Here is a tiny trained network, its code and every weight. The questions are about switching its units off for an input and a class, where a switched-off unit gives its printed mean instead of its output.

import numpy as np


def w(rows, s, z=0):
    codes = np.array(rows[::2]) - 128.0
    scale = np.full(codes.shape[1], s)
    scale[-1] = z or s
    return codes * scale


def f(y):
    return y / 2 * (1 + np.tanh(0.7978845608 * (y + 0.044715 * y**3)))


def log_softmax(a):
    a = a - a.max(-1, keepdims=True)
    return a - np.log(np.exp(a).sum(-1, keepdims=True))


def net(x, mask):
    res = np.array(x, float).reshape(1, 3) / 4 @ E
    y = f(res @ A[0][:, :-1].T + A[0][:, -1])
    res = res + np.where(mask, y, B[0][:, -1]) @ B[0][:, :-1]
    return log_softmax(res[-1] @ U[:, :-1].T + U[:, -1])


A, B = {}, {}
E = w([
[231,97,66,37,32,103,92],'x0',
[47,31,175,169,72,41,112],'x1',
[183,76,253,176,99,224,170],'x2',
],0.011)
A[0] = w([
[157,129,202,209,51,123,101,17],'N0',
[93,202,180,231,186,80,141,168],'N1',
[90,70,204,141,69,10,57,48],'N2',
[165,88,101,92,2,111,103,137],'N3',
[56,50,137,133,70,102,93,74],'N4',
[91,171,48,132,145,58,23,8],'N5',
[160,83,182,125,76,186,183,53],'N6',
[177,207,101,91,123,181,144,208],'N7',
[43,154,64,79,152,35,60,105],'N8',
[71,102,97,227,182,150,138,193],'N9',
[101,68,135,163,44,66,100,127],'N10',
[127,86,98,203,97,110,119,66],'N11',
[216,50,112,35,98,85,84,165],'N12',
],0.0097,0.0015)
B[0] = w([
[142,201,143,119,116,145,51,192],'N0',
[38,72,125,88,136,73,193,230],'N1',
[161,123,84,104,159,201,88,248],'N2',
[63,94,108,80,102,32,198,225],'N3',
[214,137,97,135,161,164,139,214],'N4',
[114,217,181,169,80,160,152,226],'N5',
[135,184,196,186,23,112,103,208],'N6',
[153,138,86,123,254,170,170,209],'N7',
[194,152,210,183,90,126,123,249],'N8',
[92,94,135,99,124,105,197,210],'N9',
[185,94,97,103,209,214,158,219],'N10',
[187,127,170,115,160,117,137,159],'N11',
[83,76,143,112,122,60,149,235],'N12',
],0.0094,0.013)
U = w([
[1,17,132,90,119,37,172,180],'0',
[174,114,72,128,234,225,114,181],'1',
[121,201,217,251,7,122,60,8],'2',
],0.0079,0.0016)

Each question gives the input, the list of numbers given to net, and the class t.
The units are the neurons (one row each of A and B). Each row of codes is followed by its name. A weight is (code - 128) times the scale printed after its matrix; where a second scale follows, it is the last column's (A, B and U).
mask holds one flag per neuron, in row order. A switched-off neuron (its flag False) gives its mean, the last column of its row in B, instead of its output. The means were averaged over made-up inputs and are rounded, as every weight is.
A unit's drop is (log p(t) with every unit on - log p(t) with that unit switched off) / (log p(t) with every unit on - log p(t) with every unit switched off).
The circuit of an input: a set's keep is (log p(t) with only the set's units on - log p(t) with every unit switched off) / (log p(t) with every unit on - log p(t) with every unit switched off). Starting from the 12 units with the biggest drops (on a tie, the unit counted first), units are removed one at a time, each time the one whose removal leaves the highest keep (on an exact tie, the one counted first), for as long as the keep stays at least 0.8.
units of the circuit, in order: the units of the circuit, biggest drop first
unit that matters most: the unit with the biggest drop
top k neurons: the k neurons with the biggest drops, biggest first
drop of u: that unit's drop, to one decimal
input [4,6,3], class 1: top 3 neurons => (N10, N2, N4)
input [5,-7,8], class 2: unit that matters most => N6
input [5,6,2], class 1: top 4 neurons => (N10, N2, N4, N1)
input [7,-6,7], class 0: units of the circuit, in order => (N3, N12)
input [6,0,-8], class 2: top 3 neurons => (N8, N5, N1)
input [-6,1,6], class 0: top 2 neurons => (N1, N8)
input [-6,-1,6], class 0: top 3 neurons => (N1, N8, N9)
input [-5,-5,3], class 0: units of the circuit, in order => (N1, N2)
input [-3,-3,-3], class 0: top 2 neurons => (N2, N10)
input [3,5,-3], class 1: top 2 neurons => (N10, N2)
input [-2,7,-8], class 2: top 3 neurons => (N8, N5, N7)
input [2,6,-5], class 1: top 4 neurons => (N10, N2, N6, N4)
input [-4,0,-5], class 2: top 4 neurons => (N8, N5, N3, N12)
input [2,2,3], class 2: top 3 neurons => (N1, N7, N6)
input [-8,-6,-1], class 0: units of the circuit, in order => (N1)
input [-5,6,-3], class 1: drop of N12 => 0.2
input [6,-5,-7], class 2: drop of N10 => 0.1
input [2,4,-3], class 1: drop of N6 => 0.2
